[-0.50 -0.44 -1.77  0.56  1.62  5.72 -1.35  1.33 -0.50  0.14 -0.08 -0.83
  0.00  0.74  1.81  0.00 -0.23 -1.78 -2.55  0.27 -0.88 -1.05  0.07  0.10
 -0.02 -1.62  2.70  0.28  0.31  1.04 -1.69] -> 4
[-0.40 -0.36 -0.59 -0.12  0.36  3.87  0.24 -0.33  1.20 -0.13  0.20  0.21
  0.21  0.53  1.16  0.08 -0.19 -0.99 -0.76 -0.01 -2.14 -0.08 -0.24  0.07
 -0.34 -2.41 -4.24  1.00  0.33  0.93 -1.23] -> 0
[-0.24 -0.24 -0.97  0.15  1.18  3.86  0.60 -0.06  0.53  0.38 -0.05  0.08
 -0.03  0.65  1.10 -0.21  0.04 -0.82 -0.72  0.18 -1.00 -0.74 -0.21  0.04
  0.01 -2.10 -0.37  0.77  0.05  0.40 -1.14] -> 1
[-0.66 -0.47 -0.90  1.11  1.43  1.40  0.36  1.50 -0.84 -0.03 -0.31  0.69
  0.06  0.66  1.00  1.07 -0.10 -0.92 -1.84  0.46 -1.05  1.16 -0.20  0.21
  0.10  0.16  2.26  0.45 -0.31 -0.27 -0.97] -> 5
[ 0.31 -0.72 -0.73  0.21  3.01  0.13  2.15 -0.95  0.24 -0.09 -0.25  1.51
 -0.32  0.54  1.27 -0.67 -0.20  0.23 -1.38  0.14 -1.02 -0.47 -0.44  0.04
 -0.42 -2.32  3.48  0.25  0.62  0.27 -0.67] -> 0
[-0.01 -0.44 -0.19 -0.26  0.63  2.27  1.09 -0.83  1.06 -0.07  0.08  0.78
  0.01  0.57  1.27 -0.48  0.08 -0.60 -0.07 -0.03 -1.64 -0.33 -0.37  0.05
 -0.28 -2.30 -1.70  0.83  0.44  0.67 -0.84] -> 0
[-0.45  0.11 -0.89  0.07  0.72  5.41  0.13  0.34  0.58  0.87  0.03 -0.69
  0.04  0.43  1.00  0.14  0.20 -0.94 -0.82  0.16 -1.06 -0.80  0.04  0.02
  0.18 -2.49 -2.25  0.97 -0.03  0.49 -1.11] -> 0
[ 0.77 -0.75 -0.43 -0.07  3.60 -0.99  1.87 -1.42  0.22 -0.08 -0.34  1.96
 -0.45  0.41  2.21 -1.48 -0.24  0.14  0.25 -0.03 -0.53 -0.91 -0.57 -0.02
 -0.21 -2.52  5.24  0.18  0.73  0.36 -0.40] -> 1
[ 0.02 -0.76  0.24 -0.10  2.15 -1.52 -0.98  0.94 -1.47 -0.01 -0.49  1.13
  0.00  0.66  1.74 -1.36  0.19 -1.04  0.83  0.14  0.30 -0.50 -0.51  0.22
  0.96 -0.34  6.00  0.22  0.04  0.39 -0.35] -> 10
[ 0.14 -0.94 -0.53  0.16  2.60 -0.37  0.23  0.04 -0.61 -0.30 -0.36  1.20
 -0.23  0.57  1.93 -0.88 -0.25 -0.15 -1.00  0.11 -0.56 -0.63 -0.45  0.12
  0.15 -1.62  5.62  0.05  0.51  0.56 -0.66] -> 6
[-0.23 -0.61 -0.19  0.04  1.45  1.06 -1.10  1.05 -1.02  0.25 -0.29  0.60
  0.07  0.67  1.33 -0.80  0.26 -1.22  0.37  0.12 -0.32 -0.04 -0.35  0.22
  0.83 -0.61  3.35  0.28 -0.09  0.37 -0.63] -> 9
[ 0.36 -0.83 -0.49  0.05  2.97 -0.38  1.11 -0.66 -0.03 -0.28 -0.28  1.55
 -0.27  0.56  1.82 -1.00 -0.23 -0.33 -1.10  0.07 -0.91 -0.76 -0.50  0.05
 -0.22 -2.32  4.39  0.16  0.68  0.52 -0.78] -> 3
[ 0.33 -0.46 -1.43  0.57  3.96 -0.43  1.57 -0.52 -0.26 -0.49 -0.26  1.47
 -0.39  0.51  1.94 -0.33 -0.65 -0.27 -2.95  0.15 -1.24 -0.63 -0.40  0.01
 -0.72 -2.05  5.07 -0.09  0.88  0.48 -1.18] -> 0

[ 3.17 -7.15  0.48 -2.14 -0.57 -1.30  1.21  2.30 -0.23 -0.65  1.59  4.10
  0.64 -6.49 -4.35 -0.56 -1.84 -0.94 -3.07 -0.65  1.65 -0.39  1.13  0.67
 -0.42 -0.25  0.11  3.08  1.47 -6.76  0.20 -0.94  1.59 -1.75 -0.97  3.05] -> 3
[ 0.15 -3.48  2.52  2.17  0.16 -0.11 -1.40 -6.85  0.24 -2.00 -0.71  4.18
 -0.49 -2.76  0.98 -0.10  0.60 -0.13  3.02 -0.04 -1.28  0.77  0.17  4.24
  0.86 -0.23 -2.46 -0.15 -2.03  2.41  0.56 -1.40  4.17  0.42 -0.19 -3.60] -> 2
[-3.78 -1.93 -1.97 -0.89  0.56  0.52 -1.70 -1.52 -1.22  1.35  1.10 -2.07
  0.82  2.49 -0.18 -1.28 -3.19  1.36 -4.61  2.84 -0.93  0.48 -1.39 -2.29
 -0.57  1.19 -2.37  1.81 -3.28 -3.71 -0.31  0.66  1.50 -3.13 -0.63  2.62] -> 2
[ 1.54 -7.34  1.03 -1.26  0.05 -1.45  1.23  1.36 -0.10 -0.53  1.03  3.98
  0.35 -7.05 -4.37 -0.17 -1.33 -1.06 -2.12 -3.69  1.65 -0.22  1.83  0.60
 -0.61 -0.37  1.45  3.12  0.54 -8.34  0.10 -0.84  1.24 -2.95 -1.32  1.83] -> 0
[ 3.24 -3.24  2.77 -0.41 -0.26 -1.47  2.25 -2.20  0.40 -0.14 -0.74  0.89
 -0.79 -1.34  1.96  1.73  3.15 -0.22  2.69  0.97  1.23 -1.02  1.09  2.01
  0.45 -1.58  0.53 -0.77 -0.16  3.36  0.33 -0.10  0.48  2.84 -0.24 -0.43] -> 5
[ 3.12  1.15  2.09 -0.73 -1.68 -0.52  1.63  0.31  1.53 -1.35 -0.55  1.50
 -0.91 -1.09  2.02  0.45  3.38 -1.24  4.94  1.33  0.71 -0.81 -0.43  2.35
  1.02 -1.07 -0.25 -0.29  2.76  6.93 -0.14 -0.79 -2.07  5.89  0.96 -0.04] -> 8
[-4.19  3.82 -2.69  0.15 -0.51  1.16 -1.36  1.97 -0.09  1.21  0.83 -4.82
 -0.28  5.85  2.67 -0.97 -0.71  1.96  1.08  3.60 -1.01  0.20 -1.37 -2.63
  0.22  2.08 -2.01  0.27 -3.73  2.55 -0.57  1.90 -1.27  2.03  0.49  2.41] -> 8
[-1.37 -3.71 -1.13 -0.74  2.18 -0.53 -0.26  0.86 -1.71  0.97  1.23 -1.96
  0.77 -3.01 -3.06 -0.75 -3.21  0.22 -6.75 -2.29  0.78  0.13  1.24 -0.60
 -1.08  0.97  1.64  2.92 -4.16 -7.24 -0.38  0.29  2.05 -6.64 -0.96  2.16] -> 0
[-4.21  5.49 -0.96  2.29 -0.09  1.34 -0.81 -1.88 -0.68  0.95 -0.96 -1.80
 -0.94  5.42  4.03  0.62  1.52  1.80  2.22  1.64 -2.00  0.76 -1.02 -1.76
  0.70  1.70 -0.98 -1.82 -3.11  4.84 -0.36  1.47  0.45  0.50  0.66 -2.45] -> 6
[ 2.20 -6.50  0.60 -1.58  0.10 -1.28  1.87  0.30  0.13  0.01  1.33  1.64
 -0.21 -3.98 -0.37  0.38  0.57 -0.11 -0.20 -0.19  1.68 -0.80  1.32  0.91
 -0.15 -0.12  0.65  2.18 -1.42 -4.65  0.27 -0.04  2.26  1.45 -0.91  2.33] -> 3
[ 2.98  0.34  2.78 -1.41 -2.35 -1.87  3.79  2.55  0.08  0.33  0.34 -4.45
 -1.14  0.97  2.73  0.62  4.06 -0.70  6.89  1.32  2.14 -1.32 -0.56 -0.83
  0.40 -0.97  1.33 -0.86  2.55  5.89  0.10  0.27 -4.47  3.95  0.68  4.15] -> 10
[-0.06 -4.38  0.74  2.41  0.78 -0.09 -0.69 -6.02 -1.24 -0.93 -0.66  5.25
 -0.14 -2.69  1.24  0.62 -0.33  0.39 -0.49 -0.65 -0.73 -0.28  0.86  1.88
  0.18 -1.23 -2.05  0.22 -2.37 -1.19 -0.38 -0.21  2.46 -0.10  0.42 -3.88] -> 1
[-2.09  0.83 -1.66 -1.04 -0.28 -0.28  0.34  2.48 -0.83  1.63  0.73 -0.75
 -0.16  1.22  1.23  0.00  0.72  0.64 -0.40  2.24  0.38 -0.20  0.08 -2.51
 -0.16  0.42  0.15  1.04 -0.97 -0.40 -0.51  0.87 -1.44  0.89  0.20  1.95] -> 5
[-0.29 -4.27 -0.73 -1.16  0.76 -0.40  1.71  0.94 -1.57  1.49  1.15 -0.14
  0.45 -0.03  0.20  0.58 -2.52  0.07 -6.98 -1.07  1.54 -1.67  1.40 -2.42
 -0.72 -0.23  2.00  2.38 -0.85 -6.96 -0.48  0.41 -1.21 -0.97 -0.76  1.75] -> 3
